Below are the code and all the weights of a small trained network. Each question names an input and a class and asks about switching units off, where a switched-off unit gives its printed mean instead of its output.

import numpy as np


def w(rows, s, z=0):
    codes = np.array(rows[::2]) - 128.0
    scale = np.full(codes.shape[1], s)
    scale[-1] = z or s
    return codes * scale


def f(y):
    return y / 2 * (1 + np.tanh(0.7978845608 * (y + 0.044715 * y**3)))


def log_softmax(a):
    a = a - a.max(-1, keepdims=True)
    return a - np.log(np.exp(a).sum(-1, keepdims=True))


def net(x, mask):
    res = np.array(x, float).reshape(1, 3) / 4 @ E
    y = f(res @ A[0][:, :-1].T + A[0][:, -1])
    res = res + np.where(mask, y, B[0][:, -1]) @ B[0][:, :-1]
    return log_softmax(res[-1] @ U[:, :-1].T + U[:, -1])


A, B = {}, {}
E = w([
[102,223,212],'x0',
[247,155,125],'x1',
[140,71,254],'x2',
],0.0094)
A[0] = w([
[112,193,80,169],'N1',
[199,201,147,69],'N2',
[149,168,51,57],'N3',
[177,95,210,134],'N4',
[126,169,82,234],'N5',
[119,72,93,135],'N6',
[124,177,142,102],'N7',
[13,106,129,78],'N8',
[122,69,76,61],'N9',
[132,79,97,57],'N10',
[186,155,112,37],'N11',
[117,172,87,98],'N12',
[104,160,87,73],'N13',
[134,174,76,2],'N14',
[101,205,142,109],'N15',
[201,116,121,61],'N16',
[54,181,156,72],'N17',
[170,143,136,30],'N18',
[206,160,139,73],'N19',
[113,253,185,122],'N20',
],0.015,0.0053)
B[0] = w([
[103,71,204,214],'N1',
[53,198,40,201],'N2',
[93,50,136,191],'N3',
[33,32,106,241],'N4',
[158,72,175,215],'N5',
[206,164,60,184],'N6',
[167,94,100,156],'N7',
[29,207,64,226],'N8',
[178,119,27,179],'N9',
[165,120,40,155],'N10',
[59,156,95,158],'N11',
[71,70,189,172],'N12',
[24,106,192,164],'N13',
[1,109,144,158],'N14',
[229,155,54,190],'N15',
[38,179,26,174],'N16',
[113,139,13,195],'N17',
[21,181,87,138],'N18',
[12,157,75,190],'N19',
[220,15,37,254],'N20',
],0.0076,0.0094)
U = w([
[68,224,35,116],'0',
[85,3,156,137],'1',
[176,125,37,144],'2',
[177,51,161,142],'3',
[165,238,205,2],'4',
],0.013,0.0066)

Each question gives the input, the list of numbers given to net, and the class t.
The units are the neurons (one row each of A and B). Each row of codes is followed by its name. A weight is (code - 128) times the scale printed after its matrix; where a second scale follows, it is the last column's (A, B and U).
mask holds one flag per neuron, in row order. A switched-off neuron (its flag False) gives its mean, the last column of its row in B, instead of its output. The means were averaged over made-up inputs and are rounded, as every weight is.
A unit's drop is (log p(t) with every unit on - log p(t) with that unit switched off) / (log p(t) with every unit on - log p(t) with every unit switched off).
The circuit of an input: a set's keep is (log p(t) with only the set's units on - log p(t) with every unit switched off) / (log p(t) with every unit on - log p(t) with every unit switched off). Starting from the 12 units with the biggest drops (on a tie, the unit counted first), units are removed one at a time, each time the one whose removal leaves the highest keep (on an exact tie, the one counted first), for as long as the keep stays at least 0.8.
circuit, biggest first: the units of the circuit, biggest drop first
unit that matters most: the unit with the biggest drop
top k neurons: the k neurons with the biggest drops, biggest first
drop when u is switched off: that unit's drop, to one decimal
input [-4,6,0], class 0: circuit, biggest first : N20, N16
input [-8,8,3], class 0: unit that matters most : N16
input [-2,4,-2], class 0: top 3 neurons : N20, N4, N16
input [7,6,-2], class 2: top 4 neurons : N20, N8, N15, N7
input [6,-3,4], class 2: top 2 neurons : N20, N17
input [-7,8,7], class 0: circuit, biggest first : N16, N19
input [7,-6,2], class 2: circuit, biggest first : N20, N15
input [5,7,-8], class 1: top 3 neurons : N1, N3, N5
input [3,7,6], class 0: top 2 neurons : N2, N19
input [1,1,-2], class 3: top 2 neurons : N4, N8
input [7,-5,3], class 2: drop when N20 is switched off : 0.7
input [-2,-5,-6], class 1: drop when N3 is switched off : 0.1
input [6,2,-8], class 1: drop when N3 is switched off : 0.0
input [-3,-7,6], class 0: circuit, biggest first : N8
